Below are the code and all the weights of a small trained network. Each question names an input and a target symbol and asks about switching units off, where a switched-off unit gives its printed mean instead of its output.

import numpy as np


def w(rows, s, z=0):
    codes = np.array(rows[::2]) - 128.0
    scale = np.full(codes.shape[1], s)
    scale[-1] = z or s
    return codes * scale


def norm(h):
    return h / np.sqrt((h * h).mean(-1, keepdims=True) + 1e-5)


def softmax(a):
    e = np.exp(a - a.max(-1, keepdims=True))
    return e / e.sum(-1, keepdims=True)


def log_softmax(a):
    a = a - a.max(-1, keepdims=True)
    return a - np.log(np.exp(a).sum(-1, keepdims=True))


def net(x, mask):
    ids = ['αβεζηθλμξ'.index(c) for c in x.split()]
    T = len(ids)
    res = E[ids] + P[:T]
    u = 0
    for l in range(3):
        r = norm(res)
        for j in range(2):
            rows = slice(3 * j, 3 * j + 3)
            q, k, v = (r @ M[l][rows].T for M in (Q, K, V))
            z = softmax(np.where(np.tri(T) > 0, q @ k.T / 3**0.5, -1e9)) @ v
            o = O[l][rows]
            res = res + np.where(mask[u + j], z, o[:, -1]) @ o[:, :-1]
        u += 2
    return log_softmax(norm(res)[-1] @ U[:, :-1].T + U[:, -1])


Q, K, V, O = {}, {}, {}, {}
E = w([
[131,16,140,101],'α',
[120,76,153,142],'β',
[125,198,133,109],'ε',
[101,24,156,90],'ζ',
[111,135,146,179],'η',
[163,188,92,155],'θ',
[158,174,91,83],'λ',
[60,163,197,85],'μ',
[158,88,106,254],'ξ',
],0.0042)
P = w([
[115,88,105,112],'0',
[145,176,153,178],'1',
[215,140,163,104],'2',
[73,87,46,84],'3',
[84,248,157,209],'4',
[217,115,253,101],'5',
],0.005)
Q[0] = w([
[221,42,153,119],'L0H1',
[100,123,182,168],'L0H1',
[214,3,157,90],'L0H1',
[146,170,97,101],'L0H2',
[98,149,151,95],'L0H2',
[128,108,159,116],'L0H2',
],0.0063)
K[0] = w([
[2,130,55,102],'L0H1',
[188,122,84,86],'L0H1',
[8,146,32,135],'L0H1',
[85,139,164,79],'L0H2',
[115,139,74,96],'L0H2',
[133,94,99,132],'L0H2',
],0.006)
V[0] = w([
[168,176,177,134],'L0H1',
[159,195,187,144],'L0H1',
[170,27,252,214],'L0H1',
[58,138,95,106],'L0H2',
[108,135,83,119],'L0H2',
[92,139,93,127],'L0H2',
],0.0029)
O[0] = w([
[91,112,85,117,217],'L0H1',
[79,93,71,100,255],'L0H1',
[114,4,166,189,137],'L0H1',
[168,102,155,155,211],'L0H2',
[134,117,153,161,111],'L0H2',
[141,113,147,144,147],'L0H2',
],0.0038,0.0006)
Q[1] = w([
[190,174,123,139],'L1H1',
[107,115,31,155],'L1H1',
[43,219,122,254],'L1H1',
[205,211,223,205],'L1H2',
[187,126,126,90],'L1H2',
[120,155,210,108],'L1H2',
],0.0091)
K[1] = w([
[102,103,160,66],'L1H1',
[108,198,199,186],'L1H1',
[254,134,210,111],'L1H1',
[111,33,65,31],'L1H2',
[70,124,128,135],'L1H2',
[156,87,22,131],'L1H2',
],0.0086)
V[1] = w([
[241,96,15,200],'L1H1',
[112,46,116,47],'L1H1',
[137,210,202,216],'L1H1',
[80,182,205,56],'L1H2',
[14,108,144,189],'L1H2',
[210,109,254,126],'L1H2',
],0.0061)
O[1] = w([
[181,95,2,126,2],'L1H1',
[71,167,105,188,135],'L1H1',
[191,108,180,94,160],'L1H1',
[77,190,195,116,196],'L1H2',
[164,58,211,116,190],'L1H2',
[113,149,135,197,122],'L1H2',
],0.0081,0.0037)
Q[2] = w([
[44,144,208,132],'L2H1',
[98,155,194,193],'L2H1',
[143,69,126,102],'L2H1',
[137,112,173,160],'L2H2',
[113,112,40,103],'L2H2',
[140,151,2,79],'L2H2',
],0.007)
K[2] = w([
[98,225,193,241],'L2H1',
[74,167,196,145],'L2H1',
[187,169,93,109],'L2H1',
[145,153,157,90],'L2H2',
[151,74,70,238],'L2H2',
[118,2,67,250],'L2H2',
],0.0064)
V[2] = w([
[203,253,145,220],'L2H1',
[94,154,113,82],'L2H1',
[84,17,28,68],'L2H1',
[90,33,76,149],'L2H2',
[109,111,80,48],'L2H2',
[254,191,152,195],'L2H2',
],0.0046)
O[2] = w([
[71,3,81,80,168],'L2H1',
[148,107,159,189,122],'L2H1',
[168,207,223,147,1],'L2H1',
[110,200,191,147,51],'L2H2',
[161,134,176,192,75],'L2H2',
[2,16,40,98,155],'L2H2',
],0.0045,0.0029)
U = w([
[76,144,103,218,41],'α',
[117,146,95,239,70],'β',
[89,227,33,67,80],'ε',
[59,165,255,123,65],'ζ',
[138,21,110,202,104],'η',
[234,130,82,158,102],'θ',
[198,186,44,93,145],'λ',
[84,156,168,51,254],'μ',
[215,41,151,129,155],'ξ',
],0.01,0.0082)

Each question gives the input, a string of symbols that net reads in full, and the target symbol t.
The units are the heads (3 rows each of Q, K, V and O). Each row of codes is followed by its name. A weight is (code - 128) times the scale printed after its matrix; where a second scale follows, it is the last column's (O and U).
mask holds one flag per head, layer by layer. A switched-off head (its flag False) gives its mean, the last column of its rows in O, instead of its output. The means were averaged over made-up inputs and are rounded, as every weight is.
A unit's drop is (log p(t) with every unit on - log p(t) with that unit switched off) / (log p(t) with every unit on - log p(t) with every unit switched off).
The circuit of an input: a set's keep is (log p(t) with only the set's units on - log p(t) with every unit switched off) / (log p(t) with every unit on - log p(t) with every unit switched off). Starting from all 6 units, units are removed one at a time, each time the one whose removal leaves the highest keep (on an exact tie, the one counted first), for as long as the keep stays at least 0.8.
circuit, biggest first: the units of the circuit, biggest drop first
unit that matters most: the unit with the biggest drop
heads that matter: for each layer, one digit per head in row order, 1 if its drop is at least 0.15 and else 0, layers parted by /
drop when u is switched off: that unit's drop, to one decimal
input λ λ β, target ε: unit that matters most : L1H2
input μ μ μ ζ, target ζ: heads that matter : 00 / 11 / 00
input ε λ λ μ ζ, target ε: heads that matter : 10 / 11 / 00
input ξ μ β θ ε θ, target λ: heads that matter : 00 / 10 / 00
input μ μ β η ζ, target η: heads that matter : 00 / 10 / 00
input μ ε λ ξ ε, target ε: heads that matter : 10 / 00 / 00
input ε η ξ ζ, target ξ: heads that matter : 00 / 11 / 00
input μ μ α, target ζ: heads that matter : 00 / 10 / 00
input λ λ β ζ, target ε: heads that matter : 00 / 11 / 00
input θ ζ β, target λ: heads that matter : 00 / 11 / 00
input μ λ ε λ, target ε: heads that matter : 00 / 01 / 00
input α η ε μ, target ξ: heads that matter : 00 / 11 / 00
input α μ λ, target ε: heads that matter : 00 / 10 / 00
input μ λ η μ β, target ξ: unit that matters most : L1H1
input η μ μ β λ ζ, target η: circuit, biggest first : L1H1; L1H2
input θ λ ζ, target λ: drop when L1H2 is switched off : 0.4
input μ η ζ, target ζ: drop when L1H1 is switched off : 1.0
input λ β η, target ε: drop when L1H2 is switched off : 0.6
